Read these off the array that follows.
1) Find the entry in the top-left corner.
2) Find the bottom-right entry.
3) Find the largest entry.
4) Find the top-right entry.
5) Find the third entry on the main diagonal.
6) Find the 4th entry, reading row by row.
7) Find the second entry, reading row by row.
8) Find the entry in the bottom-left corner.
[[120 126 134 128 128 134 129 135 120 132 126 136 133 121 132 124]
 [113 128 139 129 130 138 123 146 113 138 124 148 141 112 139 115]
 [117 127 136 128 129 136 127 139 117 134 125 141 136 117 135 120]
 [125 126 130 128 128 131 130 130 126 129 127 130 129 126 130 128]
 [125 126 130 128 127 130 130 129 126 129 128 130 129 126 130 128]
 [125 126 130 128 128 131 130 130 125 129 127 131 130 125 130 128]
 [128 128 128 128 128 128 128 128 128 128 128 128 128 128 128 128]
 [128 129 130 122 122 135 153 118 112 131 121 110 144 133 115 104]]
1) 120
2) 104
3) 153
4) 124
5) 136
6) 128
7) 126
8) 128

[[133 140 132 149 133 138]
 [130 129 129 132 129 129]
 [129 130 131 132 129 131]
 [130 133 132 135 130 136]
 [128 130 129 130 129 130]
 [134 135 133 148 132 134]
 [131 131 130 137 130 129]
 [129 133 135 134 131 138]
 [129 131 132 130 129 135]
 [129 130 132 130 129 133]
 [133 135 133 145 132 134]
 [130 134 130 139 130 133]
 [129 131 132 130 129 134]
 [133 132 130 143 131 129]
 [130 134 133 138 131 136]]
Counting starts at 0.
The entry at row 2, column 2 -> 131
The entry at row 2, column 1 is 130
What is the entry in row 0 and column 1?
A: 140
The entry at row 0, column 0 is 133
What is the entry in the bottom-left corner?
A: 130
What is the bottom-right entry?
A: 136
The top-right entry: 138
What is the entry in row 1 and column 0?
A: 130
The entry just left of the largest entry is 132
What is the smallest entry?
A: 128
What is the entry directly below the largest entry?
A: 132
The top entry of the column that holds the largest entry is 149
What is the entry just right of 137?
A: 130
What is the entry just right of the smallest entry?
A: 130
What is the entry just right of the largest entry?
A: 133
The entry just left of 145 is 133
What is the bottom entry of the column that holds the largest entry?
A: 138
The entry in row 2 and column 0 is 129
The entry at row 1, column 2 is 129

Read these off the row that follows.
1) What is the first entry from the left?
2) What is the entry just left of the largest entry?
3) What is the third entry from the right?
4) What is the entry just right of 122?
[141 121 119 137 122 125 114 137  98 113 151]
1) 141
2) 113
3) 98
4) 125

Read these off the row that follows.
1) Which number is the last entry?
2) Which number is the fifth-last entry?
3) Which number is the fourth entry?
4) Which number is the first entry from the left?
5) Which number is the second entry from the left?
[130 120 136 118 151 132 120 132 130 137 131 110 116 146 132]
1) 132
2) 131
3) 118
4) 130
5) 120

[[127 126 135 132 128 130 129 128 131 142 129]
 [128 129 136 133 129 130 129 128 132 137 127]
 [128 129 136 131 130 130 129 128 132 137 130]
 [127 127 136 132 129 130 129 128 131 141 129]
 [129 134 135 129 128 130 129 128 130 136 132]
 [128 129 137 130 130 130 129 128 131 138 130]
 [127 124 133 129 128 129 129 128 129 151 129]
 [128 129 136 131 130 130 129 128 132 136 130]
 [128 131 136 130 130 130 129 128 131 135 131]
 [128 128 135 134 130 130 129 128 134 134 129]
 [127 127 136 132 129 129 129 128 132 140 129]]
Which number is the entry in the bottom-left corner? 127
The entry directly above the smallest entry -> 129
Which number is the entry in the bottom-right corner? 129
The entry in the top-left corner is 127
The largest entry in the last column: 132
The entry just left of the largest entry: 129
The entry directly above the largest entry: 138
The second entry, reading row by row -> 126
Which number is the entry just right of the centre entry? 129
The top entry of the column that holds the largest entry is 142
Which number is the entry directly above the centre entry? 130
The largest entry -> 151
The first entry on the diagonal from the top-right corner: 129
The third largest entry: 141
The fifth entry, reading row by row: 128
The last entry in the row that holds the largest entry: 129
Which number is the entry just left of the smallest entry? 127
The third entry on the diagonal from the top-right corner is 132
Which number is the 3rd entry on the main diagonal? 136
Which number is the 3rd entry from the end, reading row by row? 132
Which number is the largest entry in the last row? 140
The 2nd entry on the diagonal from the top-right corner: 137
The centre entry: 130
Which number is the entry just right of the smallest entry? 133
The entry just left of the centre entry is 130
Which number is the bottom entry of the column that holds the smallest entry? 127
Which number is the smallest entry? 124
The 5th entry from the end, reading row by row: 129

x =
[[145 142 130 130 130 138 131 134 135 138 135 131 123]
 [138 127 132 124 135 143 125 122 139 130 125 127 119]
 [102 133 129 135 115 126 139 132 125 116 131 144 135]
 [116 129 134 135 132 127 135 129 135 121 129 134 129]
 [107 105 133 126 139 120 124 115 129 112 114 120 130]
 [136 138 132 137 136 117 134 138 130 135 137 127 131]]
Read off the entry just left of 123.
A: 131
Read off the entry directly above 119.
A: 123
Read off the top entry of the column that holds the largest entry.
A: 145
The smallest entry in the last column is 119
The bottom entry of the column that holds the largest entry -> 136
The last entry, reading row by row -> 131
Read off the 2nd entry from the end, reading row by row.
A: 127
Read off the entry directly below the largest entry.
A: 138
Read off the smallest entry.
A: 102
Read off the fifth entry, reading row by row.
A: 130
The fifth-last entry, reading row by row -> 130
The entry just right of the smallest entry is 133
The largest entry in the last column is 135
Read off the entry just right of 105.
A: 133
The entry just left of 105: 107
The entry directly below 102 -> 116
